Here is a tiny trained network, its code and every weight. The questions are about switching its units off for an input and a class, where a switched-off unit gives its printed mean instead of its output.

import numpy as np


def w(rows, s, z=0):
    codes = np.array(rows[::2]) - 128.0
    scale = np.full(codes.shape[1], s)
    scale[-1] = z or s
    return codes * scale


def f(y):
    return y / 2 * (1 + np.tanh(0.7978845608 * (y + 0.044715 * y**3)))


def log_softmax(a):
    a = a - a.max(-1, keepdims=True)
    return a - np.log(np.exp(a).sum(-1, keepdims=True))


def net(x, mask):
    res = np.array(x, float).reshape(1, 5) / 4 @ E
    y = f(res @ A[0][:, :-1].T + A[0][:, -1])
    res = res + np.where(mask, y, B[0][:, -1]) @ B[0][:, :-1]
    return log_softmax(res[-1] @ U[:, :-1].T + U[:, -1])


A, B = {}, {}
E = w([
[79,188,118,113,232,223,25,121],'x0',
[127,97,103,131,115,76,101,149],'x1',
[166,76,115,196,102,180,58,250],'x2',
[198,68,219,178,137,198,217,88],'x3',
[191,88,108,209,163,69,181,173],'x4',
],0.011)
A[0] = w([
[157,87,179,148,131,159,136,197,148],'neuron 0',
[97,54,197,215,116,205,168,254,254],'neuron 1',
[226,87,194,214,102,143,208,159,229],'neuron 2',
[109,127,24,74,162,28,160,168,228],'neuron 3',
[182,158,160,8,145,110,220,21,243],'neuron 4',
[133,79,139,203,125,157,168,209,186],'neuron 5',
[116,159,123,85,158,212,78,163,94],'neuron 6',
[55,163,94,113,148,184,3,87,170],'neuron 7',
[197,212,133,86,132,195,50,91,231],'neuron 8',
[124,110,203,141,120,116,213,38,132],'neuron 9',
[85,175,37,147,118,47,49,136,167],'neuron 10',
[37,173,72,191,131,164,10,137,216],'neuron 11',
],0.01,0.0062)
B[0] = w([
[189,110,137,93,165,146,75,181,179],'neuron 0',
[199,95,110,86,168,152,49,191,234],'neuron 1',
[138,84,182,197,148,134,155,152,254],'neuron 2',
[141,77,132,166,43,38,142,132,196],'neuron 3',
[81,89,212,170,116,100,246,105,214],'neuron 4',
[135,99,109,124,130,120,58,186,203],'neuron 5',
[170,146,132,95,193,175,55,170,164],'neuron 6',
[48,208,88,62,172,193,75,112,197],'neuron 7',
[69,155,181,67,199,207,153,72,179],'neuron 8',
[72,98,172,206,144,96,151,86,193],'neuron 9',
[84,203,93,92,34,87,120,93,192],'neuron 10',
[119,188,95,32,163,117,70,103,198],'neuron 11',
],0.013,0.024)
U = w([
[82,164,43,116,50,31,96,167,158],'0',
[254,27,180,137,157,175,74,211,173],'1',
[167,64,211,159,161,102,252,23,241],'2',
[63,233,97,28,192,213,66,81,4],'3',
],0.0098,0.0034)

Each question gives the input, the list of numbers given to net, and the class t.
The units are the neurons (one row each of A and B). Each row of codes is followed by its name. A weight is (code - 128) times the scale printed after its matrix; where a second scale follows, it is the last column's (A, B and U).
mask holds one flag per neuron, in row order. A switched-off neuron (its flag False) gives its mean, the last column of its row in B, instead of its output. The means were averaged over made-up inputs and are rounded, as every weight is.
A unit's drop is (log p(t) with every unit on - log p(t) with that unit switched off) / (log p(t) with every unit on - log p(t) with every unit switched off).
The circuit of an input: a set's keep is (log p(t) with only the set's units on - log p(t) with every unit switched off) / (log p(t) with every unit on - log p(t) with every unit switched off). Starting from all 12 units, units are removed one at a time, each time the one whose removal leaves the highest keep (on an exact tie, the one counted first), for as long as the keep stays at least 0.8.
units of the circuit, in order: the units of the circuit, biggest drop first
top k neurons: the k neurons with the biggest drops, biggest first
drop of u: that unit's drop, to one decimal
input [-5,-6,-1,8,8], class 1: units of the circuit, in order	neuron 1
input [-3,7,6,-4,-5], class 0: top 3 neurons	neuron 8; neuron 3; neuron 10
input [-3,2,-4,-4,-1], class 0: top 3 neurons	neuron 2; neuron 10; neuron 8
input [-3,-4,5,-7,-2], class 3: top 4 neurons	neuron 11; neuron 7; neuron 4; neuron 2
input [6,5,8,2,2], class 3: top 2 neurons	neuron 11; neuron 7
input [1,6,-3,4,-8], class 2: top 2 neurons	neuron 4; neuron 11
input [5,-7,0,3,3], class 3: top 2 neurons	neuron 8; neuron 3
input [3,0,1,-7,5], class 0: top 2 neurons	neuron 3; neuron 10
input [-4,-1,-8,-8,-3], class 0: top 2 neurons	neuron 10; neuron 2
input [-2,-1,-2,7,2], class 2: top 2 neurons	neuron 4; neuron 9
input [-1,-2,-8,-5,6], class 2: drop of neuron 4	0.8
input [2,-8,-8,1,-7], class 2: drop of neuron 4	2.6
input [1,4,0,5,-5], class 2: drop of neuron 11	0.4
input [4,-2,-8,4,-7], class 2: units of the circuit, in order	neuron 4
